Here is a tiny trained network, its code and every weight. The questions are about switching its units off for an input and a class, where a switched-off unit gives its printed mean instead of its output.

import numpy as np


def w(rows, s, z=0):
    codes = np.array(rows[::2]) - 128.0
    scale = np.full(codes.shape[1], s)
    scale[-1] = z or s
    return codes * scale


def norm(h):
    return h / np.sqrt((h * h).mean(-1, keepdims=True) + 1e-5)


def f(y):
    return np.maximum(y, 0)


def log_softmax(a):
    a = a - a.max(-1, keepdims=True)
    return a - np.log(np.exp(a).sum(-1, keepdims=True))


def net(x, mask):
    res = np.array(x, float).reshape(1, 8) / 4 @ E
    u = 0
    for l in range(3):
        y = f(norm(res) @ A[l][:, :-1].T + A[l][:, -1])
        res = res + np.where(mask[u : u + 3], y, B[l][:, -1]) @ B[l][:, :-1]
        u += 3
    return log_softmax(norm(res)[-1] @ U[:, :-1].T + U[:, -1])


A, B = {}, {}
E = w([
[141,179,125,159,162,156,177,95],'x0',
[157,122,84,196,157,198,77,106],'x1',
[123,86,150,34,121,126,58,201],'x2',
[76,69,53,27,185,103,129,122],'x3',
[41,26,68,86,135,123,158,86],'x4',
[13,236,126,85,69,146,216,131],'x5',
[115,51,253,222,194,173,252,195],'x6',
[137,207,207,132,72,2,95,247],'x7',
],0.0063)
A[0] = w([
[152,24,213,175,168,243,166,173,17],'0.n1',
[129,174,253,98,122,71,136,218,25],'0.n2',
[131,55,130,128,177,126,36,153,2],'0.n3',
],0.0071,0.0015)
B[0] = w([
[128,105,179,206,65,213,246,170,255],'0.n1',
[222,166,117,1,199,75,211,207,244],'0.n2',
[99,57,112,106,29,193,190,59,186],'0.n3',
],0.0095,0.0059)
A[1] = w([
[95,196,111,116,188,189,131,113,52],'1.n1',
[146,85,102,137,168,63,2,176,151],'1.n2',
[207,73,104,138,240,107,121,61,4],'1.n3',
],0.0094,0.0033)
B[1] = w([
[167,105,73,23,140,143,94,78,222],'1.n1',
[181,30,105,157,90,212,152,34,255],'1.n2',
[148,134,121,90,88,51,205,255,224],'1.n3',
],0.0096,0.0022)
A[2] = w([
[52,200,115,158,52,132,103,97,2],'2.n1',
[206,83,104,210,203,64,154,67,141],'2.n2',
[167,150,254,134,151,54,101,203,78],'2.n3',
],0.0077,0.003)
B[2] = w([
[173,129,149,174,84,179,168,97,154],'2.n1',
[142,221,229,81,154,114,254,107,208],'2.n2',
[8,154,45,44,110,45,162,186,252],'2.n3',
],0.01,0.0041)
U = w([
[62,116,193,235,205,69,21,157,2],'0',
[187,191,182,55,166,41,225,254,221],'1',
[137,48,210,226,59,229,219,145,231],'2',
[38,73,195,224,210,78,64,149,2],'3',
[113,35,21,39,108,150,62,75,208],'4',
[198,208,128,190,98,149,40,114,128],'5',
[39,144,103,162,192,176,163,104,65],'6',
],0.012,0.0079)

Each question gives the input, the list of numbers given to net, and the class t.
The units are the neurons (one row each of A and B). Each row of codes is followed by its name. A weight is (code - 128) times the scale printed after its matrix; where a second scale follows, it is the last column's (A, B and U).
mask holds one flag per neuron, layer by layer. A switched-off neuron (its flag False) gives its mean, the last column of its row in B, instead of its output. The means were averaged over made-up inputs and are rounded, as every weight is.
A unit's drop is (log p(t) with every unit on - log p(t) with that unit switched off) / (log p(t) with every unit on - log p(t) with every unit switched off).
The circuit of an input: a set's keep is (log p(t) with only the set's units on - log p(t) with every unit switched off) / (log p(t) with every unit on - log p(t) with every unit switched off). Starting from all 9 units, units are removed one at a time, each time the one whose removal leaves the highest keep (on an exact tie, the one counted first), for as long as the keep stays at least 0.8.
circuit, biggest first: the units of the circuit, biggest drop first
unit that matters most: the unit with the biggest drop
top k neurons: the k neurons with the biggest drops, biggest first
k most important neurons of layer l: the k neurons of layer l with the biggest drops, biggest first
input [-1,7,-4,8,-6,6,-3,5], class 4: top 3 neurons => [1.n1; 0.n1; 0.n2]
input [-6,4,6,8,-3,-3,7,3], class 2: unit that matters most => 0.n3
input [4,8,-8,2,0,8,-1,-3], class 4: circuit, biggest first => [1.n1; 0.n1]
input [-2,-2,5,1,-3,4,-2,-3], class 4: top 3 neurons => [0.n2; 0.n1; 2.n2]
input [-4,7,0,0,-7,7,-4,-2], class 5: top 3 neurons => [0.n2; 2.n3; 2.n1]
input [-7,-7,-2,7,-5,0,0,-4], class 4: circuit, biggest first => [0.n2; 0.n1]
input [7,-1,1,-3,6,-4,-3,-8], class 1: 2 most important neurons of layer 0 => [0.n1; 0.n3]
input [8,-2,-3,-2,1,6,-2,-2], class 6: top 4 neurons => [0.n2; 0.n1; 1.n1; 1.n2]
input [-1,-3,-2,1,3,-6,-4,3], class 2: circuit, biggest first => [1.n2; 0.n2]
input [-3,-6,0,1,6,-7,0,-3], class 2: circuit, biggest first => [2.n3; 0.n2]
input [-8,7,1,-6,-8,8,-1,-6], class 5: top 2 neurons => [0.n1; 1.n1]
input [3,6,8,-8,-5,7,8,1], class 1: top 2 neurons => [0.n2; 2.n3]
input [0,-3,-1,6,0,8,-8,3], class 4: circuit, biggest first => [0.n2; 2.n2]
input [-2,-7,1,5,0,3,-6,1], class 4: top 2 neurons => [0.n1; 0.n2]
input [-2,-1,6,-1,2,-8,5,2], class 2: circuit, biggest first => [0.n3]
input [4,7,-2,-8,-7,-3,2,2], class 1: top 2 neurons => [2.n3; 0.n3]
input [1,-8,-3,7,3,3,2,-7], class 4: circuit, biggest first => [0.n1; 2.n2]
input [7,4,-7,-2,-3,4,-5,-8], class 4: top 2 neurons => [1.n1; 0.n1]
input [5,1,2,0,-7,0,-5,-6], class 4: top 2 neurons => [1.n1; 0.n2]
input [6,7,7,2,5,-4,0,1], class 2: most important neuron of layer 0 => [0.n1]
